Below are the code and all the weights of a small trained network. Each question names an input and a class and asks about switching units off, where a switched-off unit gives its printed mean instead of its output.

import numpy as np


def w(rows, s, z=0):
    codes = np.array(rows[::2]) - 128.0
    scale = np.full(codes.shape[1], s)
    scale[-1] = z or s
    return codes * scale


def f(y):
    return y / 2 * (1 + np.tanh(0.7978845608 * (y + 0.044715 * y**3)))


def log_softmax(a):
    a = a - a.max(-1, keepdims=True)
    return a - np.log(np.exp(a).sum(-1, keepdims=True))


def net(x, mask):
    res = np.array(x, float).reshape(1, 8) / 4 @ E
    y = f(res @ A[0][:, :-1].T + A[0][:, -1])
    res = res + np.where(mask, y, B[0][:, -1]) @ B[0][:, :-1]
    return log_softmax(res[-1] @ U[:, :-1].T + U[:, -1])


A, B = {}, {}
E = w([
[128,128,129],'x0',
[127,129,128],'x1',
[130,128,128],'x2',
[128,128,128],'x3',
[9,124,30],'x4',
[130,128,127],'x5',
[43,123,212],'x6',
[121,237,123],'x7',
],0.012)
A[0] = w([
[233,158,137,198],'neuron 1',
[116,141,218,132],'neuron 2',
[117,106,38,204],'neuron 3',
[120,221,114,192],'neuron 4',
[65,115,129,110],'neuron 5',
[247,128,131,168],'neuron 6',
[226,125,131,162],'neuron 7',
[109,9,162,197],'neuron 8',
[95,78,80,167],'neuron 9',
[125,15,121,215],'neuron 10',
[155,169,63,150],'neuron 11',
[184,102,35,154],'neuron 12',
[211,140,206,254],'neuron 13',
[160,182,197,118],'neuron 14',
[75,144,218,177],'neuron 15',
[125,27,137,218],'neuron 16',
[92,223,151,174],'neuron 17',
[165,113,46,134],'neuron 18',
],0.014,0.0084)
B[0] = w([
[110,44,128,229],'neuron 1',
[180,196,171,178],'neuron 2',
[116,192,94,215],'neuron 3',
[52,96,137,195],'neuron 4',
[98,87,117,165],'neuron 5',
[93,62,86,229],'neuron 6',
[69,12,110,211],'neuron 7',
[185,130,19,221],'neuron 8',
[142,162,135,191],'neuron 9',
[214,160,57,222],'neuron 10',
[67,179,87,180],'neuron 11',
[56,200,122,206],'neuron 12',
[183,1,162,255],'neuron 13',
[143,100,184,183],'neuron 14',
[163,133,159,197],'neuron 15',
[202,160,25,215],'neuron 16',
[86,121,179,194],'neuron 17',
[88,213,118,186],'neuron 18',
],0.0099,0.016)
U = w([
[127,93,62,99],'0',
[236,134,140,90],'1',
[148,253,94,88],'2',
[156,186,77,253],'3',
[60,97,152,177],'4',
[143,143,242,129],'5',
[64,222,139,71],'6',
[43,176,199,77],'7',
],0.012,0.0036)

Each question gives the input, the list of numbers given to net, and the class t.
The units are the neurons (one row each of A and B). Each row of codes is followed by its name. A weight is (code - 128) times the scale printed after its matrix; where a second scale follows, it is the last column's (A, B and U).
mask holds one flag per neuron, in row order. A switched-off neuron (its flag False) gives its mean, the last column of its row in B, instead of its output. The means were averaged over made-up inputs and are rounded, as every weight is.
A unit's drop is (log p(t) with every unit on - log p(t) with that unit switched off) / (log p(t) with every unit on - log p(t) with every unit switched off).
The circuit of an input: a set's keep is (log p(t) with only the set's units on - log p(t) with every unit switched off) / (log p(t) with every unit on - log p(t) with every unit switched off). Starting from the 12 units with the biggest drops (on a tie, the unit counted first), units are removed one at a time, each time the one whose removal leaves the highest keep (on an exact tie, the one counted first), for as long as the keep stays at least 0.8.
units of the circuit, in order: the units of the circuit, biggest drop first
unit that matters most: the unit with the biggest drop
k most important neurons: the k neurons with the biggest drops, biggest first
drop when u is switched off: that unit's drop, to one decimal
input [4,4,-5,3,0,5,3,8], class 5: unit that matters most -> neuron 12
input [4,2,3,-7,5,2,3,0], class 3: units of the circuit, in order -> (neuron 13; neuron 7)
input [4,-1,-1,-2,-8,8,0,-7], class 0: 4 most important neurons -> (neuron 7; neuron 6; neuron 1; neuron 8)
input [-5,-6,5,-6,1,8,6,7], class 7: 2 most important neurons -> (neuron 13; neuron 4)
input [1,5,2,2,6,2,3,-1], class 3: 2 most important neurons -> (neuron 13; neuron 7)
input [-3,3,8,3,1,1,-4,0], class 2: 2 most important neurons -> (neuron 13; neuron 17)
input [8,-4,7,1,1,8,3,1], class 7: 2 most important neurons -> (neuron 13; neuron 10)
input [3,4,5,6,-2,-3,7,2], class 5: drop when neuron 8 is switched off -> 0.0
input [-1,-1,3,3,3,-1,2,-1], class 3: units of the circuit, in order -> (neuron 13; neuron 7)
input [7,-5,-6,-8,0,2,2,-4], class 1: drop when neuron 12 is switched off -> 0.2
input [2,-1,0,-1,6,-7,3,-1], class 3: 2 most important neurons -> (neuron 13; neuron 7)
input [6,-1,-3,2,1,2,2,2], class 7: drop when neuron 13 is switched off -> 0.2
